Below are the code and all the weights of a small trained network. Each question names an input and a class and asks about switching units off, where a switched-off unit gives its printed mean instead of its output.

import numpy as np


def w(rows, s, z=0):
    codes = np.array(rows[::2]) - 128.0
    scale = np.full(codes.shape[1], s)
    scale[-1] = z or s
    return codes * scale


def f(y):
    return np.maximum(y, 0)


def log_softmax(a):
    a = a - a.max(-1, keepdims=True)
    return a - np.log(np.exp(a).sum(-1, keepdims=True))


def net(x, mask):
    res = np.array(x, float).reshape(1, 7) / 4 @ E
    y = f(res @ A[0][:, :-1].T + A[0][:, -1])
    res = res + np.where(mask, y, B[0][:, -1]) @ B[0][:, :-1]
    return log_softmax(res[-1] @ U[:, :-1].T + U[:, -1])


A, B = {}, {}
E = w([
[123,134,129,131],'x0',
[32,103,113,106],'x1',
[122,146,126,132],'x2',
[97,139,254,181],'x3',
[129,124,126,203],'x4',
[127,123,128,125],'x5',
[77,179,121,24],'x6',
],0.0078)
A[0] = w([
[39,131,99,157,181],'neuron 0',
[166,133,120,187,145],'neuron 1',
[80,73,124,102,109],'neuron 2',
[148,68,83,146,123],'neuron 3',
[126,104,204,126,21],'neuron 4',
[135,111,49,122,42],'neuron 5',
[56,139,130,77,55],'neuron 6',
[120,47,133,124,53],'neuron 7',
[105,135,250,87,49],'neuron 8',
[127,129,44,144,97],'neuron 9',
[139,114,83,114,9],'neuron 10',
[165,112,120,159,74],'neuron 11',
[58,45,124,115,200],'neuron 12',
[154,105,81,87,177],'neuron 13',
[148,137,144,81,186],'neuron 14',
[134,148,218,141,87],'neuron 15',
[115,156,96,102,20],'neuron 16',
[148,24,134,158,147],'neuron 17',
[89,102,184,143,62],'neuron 18',
[130,145,142,134,11],'neuron 19',
[157,149,69,125,4],'neuron 20',
[91,157,107,156,84],'neuron 21',
],0.012,0.0038)
B[0] = w([
[246,103,220,81,225],'neuron 0',
[111,196,164,33,225],'neuron 1',
[180,210,127,52,187],'neuron 2',
[61,153,140,117,200],'neuron 3',
[78,49,50,88,188],'neuron 4',
[55,2,53,129,191],'neuron 5',
[139,199,71,208,211],'neuron 6',
[111,197,173,80,150],'neuron 7',
[87,84,69,144,253],'neuron 8',
[57,50,161,99,202],'neuron 9',
[75,62,54,89,154],'neuron 10',
[85,204,70,57,174],'neuron 11',
[211,174,178,56,245],'neuron 12',
[67,142,173,36,225],'neuron 13',
[138,131,190,94,197],'neuron 14',
[71,48,18,67,237],'neuron 15',
[103,156,31,160,154],'neuron 16',
[163,251,98,74,231],'neuron 17',
[88,63,69,219,198],'neuron 18',
[58,57,42,37,129],'neuron 19',
[83,54,112,73,163],'neuron 20',
[194,106,172,28,142],'neuron 21',
],0.0061,0.0052)
U = w([
[171,161,144,153,252],'0',
[176,151,132,159,225],'1',
[103,79,50,183,17],'2',
[174,243,85,160,104],'3',
[254,181,138,136,105],'4',
],0.0074,0.0038)

Each question gives the input, the list of numbers given to net, and the class t.
The units are the neurons (one row each of A and B). Each row of codes is followed by its name. A weight is (code - 128) times the scale printed after its matrix; where a second scale follows, it is the last column's (A, B and U).
mask holds one flag per neuron, in row order. A switched-off neuron (its flag False) gives its mean, the last column of its row in B, instead of its output. The means were averaged over made-up inputs and are rounded, as every weight is.
A unit's drop is (log p(t) with every unit on - log p(t) with that unit switched off) / (log p(t) with every unit on - log p(t) with every unit switched off).
The circuit of an input: a set's keep is (log p(t) with only the set's units on - log p(t) with every unit switched off) / (log p(t) with every unit on - log p(t) with every unit switched off). Starting from the 12 units with the biggest drops (on a tie, the unit counted first), units are removed one at a time, each time the one whose removal leaves the highest keep (on an exact tie, the one counted first), for as long as the keep stays at least 0.8.
units of the circuit, in order: the units of the circuit, biggest drop first
unit that matters most: the unit with the biggest drop
top k neurons: the k neurons with the biggest drops, biggest first
drop when u is switched off: that unit's drop, to one decimal
input [1,2,3,8,-6,8,2], class 2: unit that matters most => neuron 8
input [0,-4,-3,5,1,8,-1], class 2: units of the circuit, in order => (neuron 15; neuron 12; neuron 4)
input [5,-5,5,2,8,-1,-7], class 3: units of the circuit, in order => (neuron 17; neuron 11; neuron 1)
input [2,-8,3,8,4,1,4], class 2: units of the circuit, in order => (neuron 15; neuron 8; neuron 4)
input [-7,5,-4,1,6,1,-8], class 3: units of the circuit, in order => (neuron 17; neuron 11)
input [5,8,-5,1,3,-2,6], class 4: units of the circuit, in order => (neuron 0; neuron 12; neuron 2)
input [6,0,-1,-8,3,6,3], class 2: units of the circuit, in order => (neuron 5; neuron 9)
input [-5,7,5,0,-7,-3,-4], class 4: top 2 neurons => (neuron 12; neuron 0)
input [4,6,2,8,-6,-5,-2], class 2: drop when neuron 4 is switched off => 0.2
input [-2,5,-4,8,-8,5,-5], class 2: drop when neuron 8 is switched off => 0.4
input [-6,-4,-2,-7,-4,6,3], class 2: drop when neuron 10 is switched off => 0.1
